Moves between units:
bu: sim->sot, zar->zot, pep->sib, tig->gog, vof->toz, fel->tig, beg->sim, vaf->lak, foz->beg, zer->luz, nub->dof, zib->rit, gog->nuf, fil->bok, ror->zar, sot->sak, ran->sut, bok->tid, toz->ror, fen->lub, lum->niz, pek->ran, las->zer, sut->fel, luz->vof, zot->pep, sak->fod, rit->las, rer->vaf, fod->lum, ruv->fon, sib->foz, fon->nub, nuf->rer, zif->pek, niz->zib, dof->zif, lak->fil, tid->fen, lub->ruv
ni: sim->fen, zar->zif, pep->nub, tig->zer, vof->sut, fel->luz, beg->lub, vaf->niz, foz->ruv, zer->tig, nub->pep, zib->rer, gog->las, fil->fod, ror->pek, sot->tid, ran->toz, bok->sak, toz->ran, fen->sim, lum->lak, pek->ror, las->gog, sut->vof, luz->fel, zot->dof, sak->bok, rit->nuf, rer->zib, fod->fil, ruv->foz, sib->fon, fon->sib, nuf->rit, zif->zar, niz->vaf, dof->zot, lak->lum, tid->sot, lub->beg
fu: sim->beg, zar->ror, pep->zot, tig->fel, vof->luz, fel->sut, beg->foz, vaf->rer, foz->sib, zer->las, nub->fon, zib->niz, gog->tig, fil->lak, ror->toz, sot->sim, ran->pek, bok->fil, toz->vof, fen->tid, lum->fod, pek->zif, las->rit, sut->ran, luz->zer, zot->zar, sak->sot, rit->zib, rer->nuf, fod->sak, ruv->lub, sib->pep, fon->ruv, nuf->gog, zif->dof, niz->lum, dof->nub, lak->vaf, tid->bok, lub->fen

The rows follow the links: the fewer symbols apart two units are, the more alike their rows tend to be.

Known rows, each with its unit:
45 23 -7 -22 18 38 13 3 2 26 18 17 12 -12 14 -17 -47 -9 -11 -7 6 -6 7 -12 -1 30 -4 -25 -22 -13 9 35 -32 12 -2 -9 3 19 -30 1 15 33 24 -10 3 10 -35 30 -4 24 -17 30 -13 -3 1: toz
43 15 8 -20 14 30 7 -7 22 29 0 3 5 -6 14 -6 -33 -6 -11 4 -9 -2 2 -15 0 30 -7 -20 -22 -19 15 26 -21 -7 6 -15 -3 4 -43 7 12 40 15 -29 9 1 -39 32 -5 35 -2 38 -15 -7 5: vof
33 -7 37 -4 24 16 4 -3 31 -22 -3 7 8 -8 -18 16 18 29 -4 19 -10 -9 -9 -24 -5 1 -17 -8 -10 6 27 -17 38 -37 13 7 -4 -15 -32 4 41 22 -18 -22 20 0 -33 26 -8 38 -7 -13 3 -8 5: fon
9 4 9 16 -10 0 24 -6 6 17 19 -20 5 3 30 -23 -24 20 19 8 -17 17 24 40 13 -6 41 -2 23 3 -33 26 -28 28 3 -40 10 8 3 25 -13 -2 23 1 -17 -21 2 -1 28 -20 -39 11 1 14 29: vaf
36 -6 -12 11 22 37 7 14 -23 3 31 34 4 -20 -28 -7 -35 0 -5 32 15 -19 -21 -35 -5 9 -47 -12 -16 1 24 2 -3 4 0 24 12 34 -2 -8 24 7 10 -7 0 31 -24 32 -3 -4 4 -15 -3 -5 -12: zif
-37 31 -11 2 -16 -11 -23 17 0 -16 -18 -9 20 1 4 -6 15 -20 -7 -39 29 -10 8 10 -31 -9 18 2 23 18 -8 13 -9 -11 -2 22 -11 -42 17 -5 -23 -15 -25 28 4 -3 37 -38 -23 15 -13 -8 27 5 -29: sib
-11 0 54 36 -14 -4 -4 25 16 -8 1 -16 23 0 14 -6 24 33 4 13 12 8 11 26 -16 -27 25 13 43 26 -13 -4 16 -11 15 -8 -2 -41 -2 29 7 -17 -9 -3 -8 -2 10 -12 11 1 -32 -21 17 19 12: sim
28 2 13 -15 9 17 2 -8 26 26 -24 -2 -2 1 18 3 -10 -5 -22 6 -21 -1 -10 -22 5 18 -17 -5 -31 -21 15 16 1 -14 8 -10 -4 -13 -43 9 6 32 7 -38 16 -3 -36 42 -10 40 16 46 -22 -9 12: luz
8 -32 11 31 10 -11 17 -4 -14 -17 28 6 -11 -8 -24 -1 1 30 31 43 -12 15 6 11 23 -17 -4 9 21 7 -2 -18 17 24 -4 -16 21 35 26 5 24 -22 10 8 -16 5 2 3 28 -48 -14 -37 0 12 19: fod

Each walk starts at a row. The symbols on each line, taken left to right, move it on to the next unit.
Answer with the unit's row; about right is enough.
49 -11 14 13 31 34 14 14 -2 -3 25 33 7 -21 -26 -3 -27 15 -3 36 9 -14 -16 -31 1 4 -42 -10 -6 4 29 -1 9 -3 8 13 5 19 -16 -4 37 23 4 -6 8 29 -31 32 -3 5 -14 -10 0 -7 -5
ni bu bu ni fu fu ni fu	-38 24 18 18 -20 -12 -24 22 11 -13 -13 -17 24 7 10 -4 23 -3 -5 -32 27 -7 3 20 -31 -20 30 12 33 18 -16 3 15 -21 6 14 -12 -51 6 7 -16 -18 -34 11 -8 -1 31 -32 -9 14 -15 -14 21 7 -18
ni ni fu bu fu fu bu fu	-24 36 -32 -19 -3 2 -21 13 -17 -10 -3 7 17 5 2 -14 -9 -34 -2 -46 42 -14 6 5 -20 1 16 -9 6 15 -3 20 -23 -6 -8 19 -5 -19 14 -19 -24 -3 -16 28 -5 1 26 -33 -22 15 -16 -7 25 0 -29
21 30 -42 -25 15 29 3 11 -14 10 15 20 14 -11 4 -29 -48 -32 7 -30 30 -13 10 1 -14 21 -5 -30 -12 1 0 32 -42 22 -11 9 7 24 7 -15 -2 20 13 29 -11 15 4 -3 -10 13 -18 14 13 -7 -18
fu ni ni ni bu fu ni ni ni	29 20 -26 -17 20 37 12 1 -5 20 22 23 15 -11 10 -24 -47 -22 2 -15 17 -13 10 -13 -5 32 -13 -26 -14 -6 6 37 -46 23 -3 -5 5 30 -9 -3 1 30 27 7 -3 12 -17 13 -4 13 -17 24 -1 -6 -5
bu fu fu fu fu fu	19 -9 17 -25 -3 3 -9 -8 27 20 -30 -9 -15 3 9 22 12 -8 -34 -1 -27 6 -18 -24 2 19 -20 12 -33 -28 17 -13 9 -23 5 -5 -15 -14 -33 1 3 22 3 -43 21 -10 -27 24 -13 24 40 44 -34 -6 1
-9 -7 46 49 -8 -5 12 12 4 -5 15 -10 16 0 7 -1 10 45 17 31 2 11 14 22 -3 -28 14 7 44 19 -17 -3 19 -1 6 -14 1 -15 1 27 11 -14 -5 1 -11 -1 0 -4 29 -17 -31 -25 11 18 24
ni fu fu ni fu	4 -20 35 44 -1 -9 19 8 -5 -9 30 -3 6 -3 -6 -5 5 46 26 45 -10 5 10 26 7 -21 3 10 35 15 -8 -10 16 9 8 -23 16 15 11 22 26 -12 3 2 -13 6 -2 5 33 -36 -31 -28 10 14 29
bu fu fu bu bu bu	-3 -41 -13 9 6 -20 18 -18 -21 -16 19 12 -26 1 -33 10 0 26 29 34 -20 9 -1 7 27 -15 -16 11 4 4 6 -22 12 26 -5 -8 16 50 35 -5 7 -23 14 12 -12 6 6 -6 27 -52 4 -33 0 0 15
44 -12 32 13 33 30 15 6 18 -12 13 18 1 -12 -20 5 -7 24 -5 32 -5 -14 -16 -21 -6 5 -33 -9 -8 5 35 -12 18 -19 7 8 4 -1 -26 4 40 21 -7 -16 20 21 -36 37 -3 26 -10 -10 4 -9 4
bu bu ni fu bu fu bu bu	-1 35 -42 -25 9 14 -8 8 -15 1 11 22 19 -9 3 -27 -25 -46 1 -42 40 -18 0 1 -13 9 8 -20 -2 2 -2 29 -28 12 -14 20 7 11 17 -20 -25 4 -6 31 -4 10 20 -26 -20 9 -17 5 26 -10 -30
bu fu bu bu bu bu	-35 8 46 31 -17 -12 -15 19 18 -13 -9 -15 20 6 18 -5 28 15 1 -7 15 -4 4 24 -29 -26 31 11 34 19 -16 -2 20 -18 13 0 -11 -58 -1 18 -7 -16 -30 8 -3 -3 22 -21 -2 15 -20 -19 21 13 0
-14 -28 -11 -23 -5 -29 -12 -27 2 -8 -25 -5 -34 10 -24 36 34 -12 -10 0 -23 6 -18 -18 17 8 -14 10 -38 -17 11 -33 25 -8 0 13 -10 8 1 -13 -7 -10 0 -12 22 -16 -5 2 -7 -13 59 11 -27 -8 4
bu ni bu ni bu fu bu	-4 -17 -2 -28 -9 -9 -8 -24 13 6 -36 -5 -27 11 -4 34 29 -14 -26 -4 -28 10 -14 -28 14 13 -20 7 -36 -21 19 -22 22 -21 5 7 -11 -5 -23 -6 -2 9 -7 -29 23 -12 -10 11 -14 8 52 28 -33 -11 0
fu fu bu bu fu fu	-10 -33 -25 -20 -2 -28 -2 -29 -16 -11 -13 5 -42 11 -29 32 34 -9 1 12 -28 15 -12 -17 35 -1 -23 14 -29 -9 11 -36 22 2 -9 15 4 27 21 -18 -7 -21 3 -4 9 -11 8 -4 5 -33 47 -9 -18 -12 -4
20 -5 33 -20 21 -7 -2 -14 33 -38 -19 -5 1 7 -14 18 40 30 -4 1 -6 -1 -7 -10 -6 -5 -3 -8 -10 4 30 -36 37 -49 8 8 -13 -24 -25 -4 35 12 -26 -11 21 -12 -11 12 -7 38 4 -15 9 -15 4
fu bu bu fu fu	6 -2 13 -29 20 -20 -7 -28 26 -45 -30 -14 -14 14 -15 27 61 10 0 -13 -8 11 -1 -5 4 -4 15 -9 -15 4 19 -33 38 -41 4 5 -15 -25 -7 -10 26 4 -38 4 25 -11 -2 -10 -9 21 12 -21 16 -13 -3
fu ni ni fu ni ni fu bu bu	-9 -3 -12 -39 12 -32 -3 -40 15 -45 -26 -10 -24 15 -22 23 49 10 14 -26 -9 5 10 9 16 -2 20 -10 -15 11 13 -30 23 -31 -6 9 -5 -10 4 -18 10 3 -29 22 18 -25 14 -19 -14 8 7 -22 16 -20 -11
-10 -36 -27 -15 3 -25 9 -24 -28 -10 2 11 -39 6 -35 21 16 5 23 20 -19 10 -9 -5 37 -1 -16 7 -11 -4 3 -31 18 14 -4 3 8 46 30 -10 9 -21 9 7 -1 1 8 -7 13 -49 32 -24 -10 -8 2
fu ni bu bu fu bu bu fu	0 -6 -39 -41 9 -21 16 -40 -7 -37 -3 -7 -21 13 -7 4 20 4 38 -24 -7 10 24 25 24 2 28 -18 -4 16 -4 -14 1 20 -15 -14 11 21 32 -10 5 -6 -7 36 -6 -25 25 -29 16 -27 -10 -17 26 -10 9
ni fu fu ni fu	-10 -4 -30 -47 7 -29 7 -39 0 -44 -16 -5 -22 12 -10 19 39 4 26 -31 -14 13 11 13 18 4 26 -13 -10 13 9 -25 12 -8 -9 -6 -2 6 27 -19 7 -7 -19 31 6 -23 25 -29 -2 -8 2 -17 22 -8 -6
